Below is a small trained network, with its code and all its weights. Each question gives an input and a target symbol and asks what happens when units are switched off, that is, made to give their printed mean instead of their output.

import numpy as np


def w(rows, s, z=0):
    codes = np.array(rows[::2]) - 128.0
    scale = np.full(codes.shape[1], s)
    scale[-1] = z or s
    return codes * scale


def norm(h):
    return h / np.sqrt((h * h).mean(-1, keepdims=True) + 1e-5)


def f(y):
    return np.maximum(y, 0)


def softmax(a):
    e = np.exp(a - a.max(-1, keepdims=True))
    return e / e.sum(-1, keepdims=True)


def log_softmax(a):
    a = a - a.max(-1, keepdims=True)
    return a - np.log(np.exp(a).sum(-1, keepdims=True))


def net(x, mask):
    ids = ['αβγδεζηθλμξπστφ'.index(c) for c in x.split()]
    T = len(ids)
    res = E[ids] + P[:T]
    u = 0
    for l in range(2):
        q, k, v = (norm(res) @ M[l].T for M in (Q, K, V))
        z = softmax(np.where(np.tri(T) > 0, q @ k.T / 3**0.5, -1e9)) @ v
        res = res + np.where(mask[u], z, O[l][:, -1]) @ O[l][:, :-1]
        u += 1
        y = f(norm(res) @ A[l][:, :-1].T + A[l][:, -1])
        res = res + np.where(mask[u : u + 4], y, B[l][:, -1]) @ B[l][:, :-1]
        u += 4
    return log_softmax(norm(res)[-1] @ U[:, :-1].T + U[:, -1])


Q, K, V, O, A, B = {}, {}, {}, {}, {}, {}
E = w([
[89,181,106,107],'α',
[112,88,91,102],'β',
[43,148,120,153],'γ',
[159,121,136,75],'δ',
[111,150,129,100],'ε',
[65,197,134,163],'ζ',
[123,132,117,142],'η',
[125,174,138,104],'θ',
[77,148,137,115],'λ',
[168,159,136,96],'μ',
[133,33,110,96],'ξ',
[87,91,107,189],'π',
[163,181,144,152],'σ',
[89,121,176,161],'τ',
[249,168,100,181],'φ',
],0.018)
P = w([
[121,159,173,140],'0',
[121,161,167,139],'1',
[119,137,29,59],'2',
[158,106,235,184],'3',
[124,166,170,133],'4',
[53,154,35,114],'5',
[164,87,252,209],'6',
[129,159,174,128],'7',
[23,138,26,141],'8',
[161,80,252,180],'9',
],0.012)
Q[0] = w([
[38,254,61,64],'L0H1',
[159,93,78,45],'L0H1',
[140,184,196,213],'L0H1',
],0.0085)
K[0] = w([
[2,181,255,66],'L0H1',
[186,136,151,25],'L0H1',
[213,196,90,144],'L0H1',
],0.0064)
V[0] = w([
[127,230,37,182],'L0H1',
[104,38,236,116],'L0H1',
[253,165,61,232],'L0H1',
],0.004)
O[0] = w([
[70,223,134,176,122],'L0H1',
[1,123,155,174,229],'L0H1',
[242,218,127,234,3],'L0H1',
],0.0064,0.0016)
A[0] = w([
[31,160,115,227,80],'L0N1',
[192,221,139,161,107],'L0N2',
[252,75,2,172,91],'L0N3',
[162,182,157,145,6],'L0N4',
],0.0073,0.0026)
B[0] = w([
[220,44,74,138,254],'L0N1',
[177,184,138,122,160],'L0N2',
[123,153,71,129,144],'L0N3',
[147,1,78,221,140],'L0N4',
],0.0081,0.0055)
Q[1] = w([
[137,71,253,242],'L1H1',
[204,132,121,152],'L1H1',
[124,75,74,171],'L1H1',
],0.0047)
K[1] = w([
[169,71,68,211],'L1H1',
[255,155,144,137],'L1H1',
[215,85,244,139],'L1H1',
],0.0068)
V[1] = w([
[113,67,39,144],'L1H1',
[54,104,162,216],'L1H1',
[238,107,253,83],'L1H1',
],0.0058)
O[1] = w([
[210,3,61,122,170],'L1H1',
[163,178,217,203,255],'L1H1',
[181,123,184,84,113],'L1H1',
],0.0067,0.0032)
A[1] = w([
[172,128,61,127,249],'L1N1',
[109,166,5,95,3],'L1N2',
[117,115,65,107,73],'L1N3',
[179,97,158,162,91],'L1N4',
],0.017,0.003)
B[1] = w([
[92,175,93,35,190],'L1N1',
[159,135,33,1,207],'L1N2',
[68,198,61,172,189],'L1N3',
[210,73,171,127,255],'L1N4',
],0.0095,0.0068)
U = w([
[147,144,42,56,244],'α',
[82,97,61,110,215],'β',
[62,98,53,229,120],'γ',
[143,110,186,8,3],'δ',
[89,145,161,100,78],'ε',
[111,186,113,209,124],'ζ',
[186,123,102,101,50],'η',
[117,198,172,110,136],'θ',
[46,120,182,120,118],'λ',
[159,153,134,98,73],'μ',
[114,13,140,59,19],'ξ',
[197,38,57,174,78],'π',
[172,159,117,154,89],'σ',
[137,81,217,161,202],'τ',
[225,175,82,168,91],'φ',
],0.012,0.004)

Each question gives the input, a string of symbols that net reads in full, and the target symbol t.
The units are the heads (3 rows each of Q, K, V and O) and the neurons (one row each of A and B). Each row of codes is followed by its name. A weight is (code - 128) times the scale printed after its matrix; where a second scale follows, it is the last column's (O, A, B and U).
mask holds one flag per unit, layer by layer, with each layer's heads first. A switched-off unit (its flag False) gives its mean, the last column of its rows in O or B, instead of its output. The means were averaged over made-up inputs and are rounded, as every weight is.
A unit's drop is (log p(t) with every unit on - log p(t) with that unit switched off) / (log p(t) with every unit on - log p(t) with every unit switched off).
k most important neurons: the k neurons with the biggest drops, biggest first
k most important neurons of layer l: the k neurons of layer l with the biggest drops, biggest first
drop of u: that unit's drop, to one decimal
input τ τ λ α λ τ, target γ: 4 most important neurons -> L1N2; L0N1; L1N1; L1N4
input τ τ ε π θ, target θ: 2 most important neurons of layer 1 -> L1N2; L1N4
input τ τ τ, target γ: 2 most important neurons of layer 1 -> L1N2; L1N1
input π π π γ ξ η α β, target β: most important neuron -> L1N4
input β τ θ λ γ, target γ: 3 most important neurons -> L1N4; L0N1; L1N2
input π τ π τ θ, target θ: 2 most important neurons of layer 1 -> L1N4; L1N2
input ζ λ π σ γ, target γ: 2 most important neurons of layer 1 -> L1N2; L1N1
input λ τ β τ τ λ λ ξ φ, target α: 2 most important neurons of layer 1 -> L1N2; L1N1
input η π σ ξ ξ θ τ θ ζ, target α: 2 most important neurons -> L1N2; L0N1
input π τ τ ε, target τ: 2 most important neurons of layer 1 -> L1N2; L1N1
input γ τ τ θ, target τ: 2 most important neurons -> L1N2; L0N1
input δ δ τ θ, target τ: 3 most important neurons -> L1N2; L0N1; L1N1
input λ π τ λ λ, target λ: 2 most important neurons -> L1N2; L1N4
input τ β τ β, target τ: drop of L0N1 -> 0.3
input φ τ π π ξ δ τ τ τ α, target τ: drop of L0N4 -> 0.0
input λ η π ξ ζ ξ θ δ τ β, target τ: drop of L1N1 -> 0.1
